Here is a tiny trained network, its code and every weight. The questions are about switching its units off for an input and a class, where a switched-off unit gives its printed mean instead of its output.

import numpy as np


def w(rows, s, z=0):
    codes = np.array(rows[::2]) - 128.0
    scale = np.full(codes.shape[1], s)
    scale[-1] = z or s
    return codes * scale


def norm(h):
    return h / np.sqrt((h * h).mean(-1, keepdims=True) + 1e-5)


def f(y):
    return np.maximum(y, 0)


def log_softmax(a):
    a = a - a.max(-1, keepdims=True)
    return a - np.log(np.exp(a).sum(-1, keepdims=True))


def net(x, mask):
    res = np.array(x, float).reshape(1, 8) / 4 @ E
    u = 0
    for l in range(2):
        y = f(norm(res) @ A[l][:, :-1].T + A[l][:, -1])
        res = res + np.where(mask[u : u + 5], y, B[l][:, -1]) @ B[l][:, :-1]
        u += 5
    return log_softmax(norm(res)[-1] @ U[:, :-1].T + U[:, -1])


A, B = {}, {}
E = w([
[152,127,105,165,134,227,220],'x0',
[182,136,75,253,115,189,75],'x1',
[72,64,165,101,94,197,73],'x2',
[174,203,168,79,91,71,192],'x3',
[105,141,159,173,155,88,218],'x4',
[102,115,117,51,37,161,15],'x5',
[185,234,164,125,134,80,132],'x6',
[210,183,64,183,114,176,165],'x7',
],0.0055)
A[0] = w([
[123,152,105,143,167,121,198,120],'L0N1',
[111,57,97,208,129,62,45,254],'L0N2',
[253,125,37,193,79,190,100,139],'L0N3',
[96,194,95,65,102,91,130,147],'L0N4',
[130,140,112,89,158,57,95,90],'L0N5',
],0.0077,0.0025)
B[0] = w([
[104,66,244,194,182,208,203,191],'L0N1',
[45,78,78,94,171,196,137,218],'L0N2',
[161,206,68,92,1,165,115,254],'L0N3',
[145,34,155,66,81,113,93,189],'L0N4',
[138,123,77,98,87,181,184,170],'L0N5',
],0.009,0.0065)
A[1] = w([
[161,176,114,139,116,156,96,185],'L1N1',
[119,113,105,140,96,83,175,221],'L1N2',
[150,142,173,68,79,137,184,250],'L1N3',
[158,115,162,171,156,147,206,228],'L1N4',
[179,127,118,11,121,135,153,85],'L1N5',
],0.012,0.0022)
B[1] = w([
[122,196,37,151,20,201,137,188],'L1N1',
[88,187,215,144,211,125,198,168],'L1N2',
[150,125,204,250,171,76,79,255],'L1N3',
[22,220,69,177,186,66,140,220],'L1N4',
[255,69,151,85,98,60,94,222],'L1N5',
],0.0083,0.0089)
U = w([
[162,72,200,130,111,44,86,231],'0',
[33,47,85,60,162,200,103,3],'1',
[57,178,130,246,199,103,185,251],'2',
[158,173,52,193,12,191,112,48],'3',
],0.012,0.00062)

Each question gives the input, the list of numbers given to net, and the class t.
The units are the neurons (one row each of A and B). Each row of codes is followed by its name. A weight is (code - 128) times the scale printed after its matrix; where a second scale follows, it is the last column's (A, B and U).
mask holds one flag per neuron, layer by layer. A switched-off neuron (its flag False) gives its mean, the last column of its row in B, instead of its output. The means were averaged over made-up inputs and are rounded, as every weight is.
A unit's drop is (log p(t) with every unit on - log p(t) with that unit switched off) / (log p(t) with every unit on - log p(t) with every unit switched off).
The circuit of an input: a set's keep is (log p(t) with only the set's units on - log p(t) with every unit switched off) / (log p(t) with every unit on - log p(t) with every unit switched off). Starting from all 10 units, units are removed one at a time, each time the one whose removal leaves the highest keep (on an exact tie, the one counted first), for as long as the keep stays at least 0.8.
circuit, biggest first: the units of the circuit, biggest drop first
top k neurons: the k neurons with the biggest drops, biggest first
k most important neurons of layer l: the k neurons of layer l with the biggest drops, biggest first
drop of u: that unit's drop, to one decimal
input [-3,3,-6,-5,-1,5,-5,0], class 1: circuit, biggest first	[L0N2]
input [2,4,1,7,0,1,-8,-5], class 1: top 3 neurons	[L0N3, L1N3, L0N1]
input [3,-1,-3,-7,0,-3,-1,-6], class 1: 2 most important neurons of layer 1	[L1N3, L1N2]
input [-8,6,-5,-8,-8,6,5,-3], class 1: top 2 neurons	[L0N2, L1N3]
input [3,-7,2,1,-2,-3,-2,-8], class 0: 2 most important neurons of layer 0	[L0N1, L0N2]
input [1,-3,3,0,-3,-2,5,3], class 0: top 2 neurons	[L1N5, L0N4]
input [1,-5,2,-4,-7,7,2,0], class 0: 3 most important neurons of layer 1	[L1N5, L1N1, L1N4]
input [-8,0,-7,-2,-7,6,-8,1], class 1: 2 most important neurons of layer 0	[L0N2, L0N3]
input [5,-4,-4,-3,-6,5,0,-8], class 0: drop of L1N5	0.2
input [-6,3,0,-4,6,-2,-5,5], class 1: drop of L0N2	0.8
input [3,6,-7,-1,4,0,-8,-8], class 1: drop of L0N3	-0.1
input [1,-2,0,6,7,8,3,0], class 0: drop of L0N2	0.0
